Here is a tiny trained network, its code and every weight. The questions are about switching its units off for an input and a class, where a switched-off unit gives its printed mean instead of its output.

import numpy as np


def w(rows, s, z=0):
    codes = np.array(rows[::2]) - 128.0
    scale = np.full(codes.shape[1], s)
    scale[-1] = z or s
    return codes * scale


def f(y):
    return y / 2 * (1 + np.tanh(0.7978845608 * (y + 0.044715 * y**3)))


def log_softmax(a):
    a = a - a.max(-1, keepdims=True)
    return a - np.log(np.exp(a).sum(-1, keepdims=True))


def net(x, mask):
    res = np.array(x, float).reshape(1, 7) / 4 @ E
    y = f(res @ A[0][:, :-1].T + A[0][:, -1])
    res = res + np.where(mask, y, B[0][:, -1]) @ B[0][:, :-1]
    return log_softmax(res[-1] @ U[:, :-1].T + U[:, -1])


A, B = {}, {}
E = w([
[56,93,142,248],'x0',
[238,105,97,189],'x1',
[128,124,126,129],'x2',
[128,127,126,129],'x3',
[153,73,254,114],'x4',
[127,127,127,128],'x5',
[127,132,129,127],'x6',
],0.0065)
A[0] = w([
[176,119,105,17,20],'N0',
[82,115,147,207,86],'N1',
[126,153,34,121,106],'N2',
[171,140,118,46,128],'N3',
[144,95,255,116,36],'N4',
[71,83,125,212,35],'N5',
[26,72,118,63,76],'N6',
[77,145,130,105,3],'N7',
[22,206,157,73,76],'N8',
[181,90,110,148,2],'N9',
[87,153,32,122,9],'N10',
[84,175,34,146,81],'N11',
[243,146,102,205,72],'N12',
],0.0099,0.0057)
B[0] = w([
[130,239,89,130,175],'N0',
[100,214,77,106,209],'N1',
[118,120,198,136,205],'N2',
[64,198,95,176,208],'N3',
[189,155,234,141,226],'N4',
[124,242,69,117,195],'N5',
[174,75,79,148,188],'N6',
[252,158,105,150,98],'N7',
[196,68,61,121,226],'N8',
[252,144,83,136,106],'N9',
[179,173,216,148,152],'N10',
[156,130,225,118,214],'N11',
[170,52,75,102,252],'N12',
],0.026,0.0032)
U = w([
[81,230,89,145,90],'0',
[151,133,255,146,63],'1',
[188,63,72,125,64],'2',
[75,120,139,128,254],'3',
],0.0075,0.0095)

Each question gives the input, the list of numbers given to net, and the class t.
The units are the neurons (one row each of A and B). Each row of codes is followed by its name. A weight is (code - 128) times the scale printed after its matrix; where a second scale follows, it is the last column's (A, B and U).
mask holds one flag per neuron, in row order. A switched-off neuron (its flag False) gives its mean, the last column of its row in B, instead of its output. The means were averaged over made-up inputs and are rounded, as every weight is.
A unit's drop is (log p(t) with every unit on - log p(t) with that unit switched off) / (log p(t) with every unit on - log p(t) with every unit switched off).
The circuit of an input: a set's keep is (log p(t) with only the set's units on - log p(t) with every unit switched off) / (log p(t) with every unit on - log p(t) with every unit switched off). Starting from the 12 units with the biggest drops (on a tie, the unit counted first), units are removed one at a time, each time the one whose removal leaves the highest keep (on an exact tie, the one counted first), for as long as the keep stays at least 0.8.
units of the circuit, in order: the units of the circuit, biggest drop first
top k neurons: the k neurons with the biggest drops, biggest first
drop when u is switched off: that unit's drop, to one decimal
input [-8,-8,5,1,4,1,-4], class 0: units of the circuit, in order -> (N0)
input [3,-4,-3,2,-6,5,0], class 1: top 2 neurons -> (N11, N10)
input [-4,-7,5,-8,-7,-5,2], class 1: top 3 neurons -> (N11, N10, N2)
input [-7,-7,6,6,-8,6,2], class 1: top 3 neurons -> (N11, N10, N2)
input [-5,-2,-1,-7,3,-3,0], class 0: units of the circuit, in order -> (N3, N0)
input [6,-2,2,-1,6,-6,2], class 0: top 3 neurons -> (N1, N5, N11)
input [-8,-6,4,0,4,-2,-8], class 0: top 2 neurons -> (N0, N3)
input [7,3,-3,8,0,-3,2], class 0: top 2 neurons -> (N5, N1)
input [-6,-6,-8,1,1,6,4], class 0: top 4 neurons -> (N3, N0, N12, N11)
input [-6,7,-2,0,-8,-7,-5], class 1: top 2 neurons -> (N2, N11)
input [-6,-7,-4,6,6,-3,-2], class 2: top 2 neurons -> (N8, N6)
input [-5,3,-7,0,-8,6,3], class 1: top 3 neurons -> (N11, N2, N10)
input [8,7,1,8,7,-1,2], class 0: top 2 neurons -> (N5, N1)
input [7,-1,3,4,2,2,-5], class 0: top neuron -> (N5)
input [6,-3,3,-3,-8,5,-7], class 1: top 2 neurons -> (N11, N10)
input [-3,-4,2,-2,-2,4,3], class 2: top 2 neurons -> (N8, N1)
input [5,3,-2,-3,-6,6,6], class 1: drop when N2 is switched off -> 0.2
input [-2,-5,6,-3,-1,-4,7], class 2: drop when N8 is switched off -> 0.5
input [3,4,5,8,-7,-1,3], class 1: drop when N5 is switched off -> 0.0
input [6,-7,8,8,-7,-1,3], class 1: drop when N1 is switched off -> -0.1
input [7,5,-8,-5,-8,-1,-2], class 1: units of the circuit, in order -> (N11)
